Small tables with named rows and columns. After each table, cells are looked up by row and column.

fus
         foledel  feze  bol  feda  gakapi  setim  misuzip  vasu
dig          169   171  168   169     179    151      177   170
mek          169   170  168   169     176    151      177   170
kiv          171   168  173   172     154    190      163   170
nivuf        170   170  171   170     167    180      166   170
takezeg      166   168  174   173     165    129      184   173
vepa         163   175  156   163     236     34      219   171

What is the feda of nivuf in fus?
170
What is the setim of kiv in fus?
190
What is the feda of mek in fus?
169
What is the gakapi of vepa in fus?
236
What is the vasu of mek in fus?
170
What is the feda of dig in fus?
169
What is the gakapi of takezeg in fus?
165
What is the gakapi of mek in fus?
176
What is the foledel of mek in fus?
169
What is the gakapi of kiv in fus?
154
What is the vasu of nivuf in fus?
170
What is the feda of vepa in fus?
163
What is the vasu of vepa in fus?
171

kasoked =
|  | tere | tinobet |
|---|---|---|
| rusogif | 0.410 | 0.115 |
| zeruduv | 0.830 | -0.223 |
| kagu | 0.515 | -0.645 |
| rol | -0.826 | -0.540 |

What is the tinobet of rusogif in kasoked?
0.115
What is the tere of rol in kasoked?
-0.826
What is the tinobet of zeruduv in kasoked?
-0.223
What is the tinobet of kagu in kasoked?
-0.645
What is the tere of zeruduv in kasoked?
0.830
What is the tinobet of rol in kasoked?
-0.540
What is the tere of kagu in kasoked?
0.515
What is the tere of rusogif in kasoked?
0.410
Which row has the largest tere? zeruduv

Table vin
cols = mituguf, zuv, govago, samoza, nulu
pur: [-0.3, -0.2, -0.3, -0.3, -0.3]
ren: [-0.2, -0.4, -0.2, -0.2, -0.2]
fup: [-0.3, -0.4, -0.2, -0.2, -0.2]
tinera: [-0.3, -0.3, -0.2, -0.2, -0.2]
mosap: [-0.1, -0.7, 0.0, -0.2, 0.1]
toka: [-0.3, -0.3, -0.2, -0.3, -0.2]
bok: [-0.3, -0.3, -0.2, -0.3, -0.3]
boni: [-0.3, -0.1, 0.4, 0.8, -0.2]
sudafa: [-0.3, -0.3, -0.2, -0.3, -0.2]
vizuna: [-0.3, -0.3, -0.3, -0.3, -0.3]
lati: [-0.2, -0.5, -0.1, -0.2, -0.1]
gido: [-0.2, -0.5, -0.1, -0.2, -0.1]
bigog: [-0.2, -0.4, -0.2, -0.2, -0.2]
tatuza: [-0.3, -0.3, -0.2, -0.3, -0.2]

fup, samoza -> -0.2
boni, samoza -> 0.8
vizuna, mituguf -> -0.3
tinera, mituguf -> -0.3
fup, mituguf -> -0.3
lati, mituguf -> -0.2
sudafa, nulu -> -0.2

suvirod:
         pesazin   zafa    pur   dofi  diguvi  venop   bivu    zoz  garegaz    rir
tes        28200  39483  65148  17899   74047  10972  29706  14134    21523  64110
fazek      48494  50302  44580  19318   83713  49244  14026   2414    47685  21391
vol        48494  54700   4011  52665   20537  76030  44520  46123    63492  25977
sumazik    48494  50302  44580  12344   88838  49244  10698    887    47685  25977
tukalo     48507  50302   7010  51863   27221  69204  39107  31121    62540  18437
vuroze     30747  23922  62527  60805   14802  25130  39107  53456    25801  42067
bif        45002  24756  56077  51863    7311  32932  59009  82984    43109  39070
nobad      48494  55176   5470  54628   15495  75663  52743  56157    62841  25977

What is the pur of sumazik in suvirod? 44580
What is the pesazin of bif in suvirod? 45002
What is the rir of vuroze in suvirod? 42067
What is the zafa of tukalo in suvirod? 50302
What is the zoz of vuroze in suvirod? 53456
What is the pesazin of tukalo in suvirod? 48507
What is the dofi of tukalo in suvirod? 51863

sisulo:
cols = buz, fogufa, gibota, nazatiz, kulono, besana, tekasu, dem
vib: [0.7, 0.5, 0.6, 0.7, 0.6, 0.5, 0.5, 0.6]
pone: [0.2, 0.3, 0.6, 0.4, 0.3, 0.4, 0.4, 0.3]
gupov: [0.6, 0.3, 0.7, 0.6, 0.5, 0.3, 0.3, 0.5]
mot: [0.4, 0.6, 0.4, 0.4, 0.4, 0.6, 0.6, 0.4]
govizas: [0.4, 0.5, 0.5, 0.5, 0.4, 0.5, 0.5, 0.4]
zelela: [0.8, 0.5, 0.5, 0.6, 0.7, 0.5, 0.4, 0.7]
kam: [0.5, 0.5, 0.5, 0.5, 0.5, 0.5, 0.5, 0.5]
zuvur: [0.4, 0.7, 0.4, 0.4, 0.4, 0.7, 0.7, 0.4]
luvi: [0.5, 0.5, 0.6, 0.6, 0.5, 0.5, 0.5, 0.5]
vol: [0.7, 0.6, 0.2, 0.3, 0.7, 0.6, 0.6, 0.7]
bozim: [0.3, 0.3, 0.6, 0.4, 0.4, 0.3, 0.3, 0.3]
metir: [0.5, 0.6, 0.3, 0.3, 0.5, 0.6, 0.6, 0.5]
setog: [0.7, 0.5, 0.5, 0.5, 0.7, 0.5, 0.5, 0.7]

metir, gibota: 0.3
setog, kulono: 0.7
govizas, tekasu: 0.5
bozim, tekasu: 0.3
setog, tekasu: 0.5
zuvur, kulono: 0.4
metir, besana: 0.6

